Here is a tiny trained network, its code and every weight. The questions are about switching its units off for an input and a target symbol, where a switched-off unit gives its printed mean instead of its output.

import numpy as np


def w(rows, s, z=0):
    codes = np.array(rows[::2]) - 128.0
    scale = np.full(codes.shape[1], s)
    scale[-1] = z or s
    return codes * scale


def f(y):
    return y / 2 * (1 + np.tanh(0.7978845608 * (y + 0.044715 * y**3)))


def softmax(a):
    e = np.exp(a - a.max(-1, keepdims=True))
    return e / e.sum(-1, keepdims=True)


def log_softmax(a):
    a = a - a.max(-1, keepdims=True)
    return a - np.log(np.exp(a).sum(-1, keepdims=True))


def net(x, mask):
    ids = ['αβγδεζθλμπτφψω'.index(c) for c in x.split()]
    T = len(ids)
    res = E[ids] + P[:T]
    q, k, v = (res @ M[0].T for M in (Q, K, V))
    z = softmax(np.where(np.tri(T) > 0, q @ k.T / 3**0.5, -1e9)) @ v
    res = res + np.where(mask[0], z, O[0][:, -1]) @ O[0][:, :-1]
    y = f(res @ A[0][:, :-1].T + A[0][:, -1])
    res = res + np.where(mask[1:9], y, B[0][:, -1]) @ B[0][:, :-1]
    return log_softmax(res[-1] @ U[:, :-1].T + U[:, -1])


Q, K, V, O, A, B = {}, {}, {}, {}, {}, {}
E = w([
[83,129,146,205],'α',
[109,70,174,120],'β',
[156,241,202,171],'γ',
[94,127,118,147],'δ',
[171,212,207,150],'ε',
[116,252,210,178],'ζ',
[106,93,174,117],'θ',
[40,75,147,146],'λ',
[98,93,161,72],'μ',
[152,224,225,130],'π',
[148,181,119,189],'τ',
[134,72,163,141],'φ',
[92,90,181,111],'ψ',
[185,119,132,70],'ω',
],0.018)
P = w([
[126,20,171,161],'0',
[50,178,91,71],'1',
[74,156,108,79],'2',
[71,221,23,64],'3',
[89,187,63,71],'4',
[49,253,1,51],'5',
],0.0082)
Q[0] = w([
[162,142,83,64],'h0',
[175,139,255,127],'h0',
[152,105,105,94],'h0',
],0.034)
K[0] = w([
[150,158,115,47],'h0',
[208,62,254,158],'h0',
[110,146,123,75],'h0',
],0.03)
V[0] = w([
[250,64,100,237],'h0',
[142,61,125,100],'h0',
[61,100,94,212],'h0',
],0.02)
O[0] = w([
[251,89,87,130,1],'h0',
[94,130,73,134,81],'h0',
[152,116,159,210,189],'h0',
],0.023,0.0082)
A[0] = w([
[135,251,94,99,141],'n0',
[58,14,62,146,98],'n1',
[92,96,75,190,108],'n2',
[177,69,13,122,159],'n3',
[164,54,32,125,6],'n4',
[73,55,174,129,63],'n5',
[66,21,100,87,115],'n6',
[87,58,100,171,209],'n7',
],0.011,0.012)
B[0] = w([
[133,93,124,129,242],'n0',
[150,114,111,93,179],'n1',
[139,149,96,149,175],'n2',
[87,176,67,131,232],'n3',
[153,87,253,104,189],'n4',
[188,104,98,120,249],'n5',
[150,190,147,165,200],'n6',
[94,96,117,112,200],'n7',
],0.032,0.017)
U = w([
[147,106,196,170,120],'α',
[88,156,161,80,143],'β',
[170,181,189,121,86],'γ',
[54,106,177,122,78],'δ',
[103,183,155,129,101],'ε',
[191,105,196,101,209],'ζ',
[93,158,171,123,186],'θ',
[138,112,154,132,106],'λ',
[171,171,146,77,129],'μ',
[102,176,186,148,193],'π',
[102,166,253,144,210],'τ',
[101,127,192,67,253],'φ',
[164,156,160,145,62],'ψ',
[93,235,188,107,18],'ω',
],0.011,0.0063)

Each question gives the input, a string of symbols that net reads in full, and the target symbol t.
The units are the heads (3 rows each of Q, K, V and O) and the neurons (one row each of A and B). Each row of codes is followed by its name. A weight is (code - 128) times the scale printed after its matrix; where a second scale follows, it is the last column's (O, A, B and U).
mask holds one flag per unit, heads first, then neurons. A switched-off unit (its flag False) gives its mean, the last column of its rows in O or B, instead of its output. The means were averaged over made-up inputs and are rounded, as every weight is.
A unit's drop is (log p(t) with every unit on - log p(t) with that unit switched off) / (log p(t) with every unit on - log p(t) with every unit switched off).
The circuit of an input: a set's keep is (log p(t) with only the set's units on - log p(t) with every unit switched off) / (log p(t) with every unit on - log p(t) with every unit switched off). Starting from all 9 units, units are removed one at a time, each time the one whose removal leaves the highest keep (on an exact tie, the one counted first), for as long as the keep stays at least 0.8.
circuit, biggest first: the units of the circuit, biggest drop first
most important unit: the unit with the biggest drop
k most important neurons: the k neurons with the biggest drops, biggest first
input δ μ β, target δ: circuit, biggest first	n5, n7, h0
input ζ μ λ, target λ: circuit, biggest first	n5, n7, h0, n2
input φ ζ ζ ζ ζ τ, target τ: most important unit	h0
input δ ζ τ μ γ, target α: circuit, biggest first	h0, n5
input λ ζ ζ ζ ζ, target π: 2 most important neurons	n5, n4
input τ μ ε τ δ φ, target τ: circuit, biggest first	n3, n5
input φ ζ γ μ φ ψ, target μ: 3 most important neurons	n5, n6, n4
input τ θ ζ, target γ: 3 most important neurons	n3, n4, n5
input ζ λ ζ ζ λ ε, target τ: 3 most important neurons	n5, n3, n1
input ζ ζ β β ζ α, target α: circuit, biggest first	h0, n5
input β φ φ β ζ, target ε: 2 most important neurons	n5, n3
input α δ β ψ α γ, target ψ: circuit, biggest first	h0, n3
input ζ ζ φ ζ ζ θ, target ζ: circuit, biggest first	n5, n3, h0
input φ λ φ φ, target λ: most important unit	n5
input β β β ω, target ω: 3 most important neurons	n6, n5, n4
input δ γ ζ ζ θ, target ζ: 3 most important neurons	n5, n3, n7
input π ζ α φ ζ, target φ: 4 most important neurons	n5, n3, n6, n0
input δ ζ ζ β, target ζ: 4 most important neurons	n5, n3, n2, n7
input μ λ β, target μ: 3 most important neurons	n1, n6, n3
input ζ φ β, target ζ: most important unit	n3
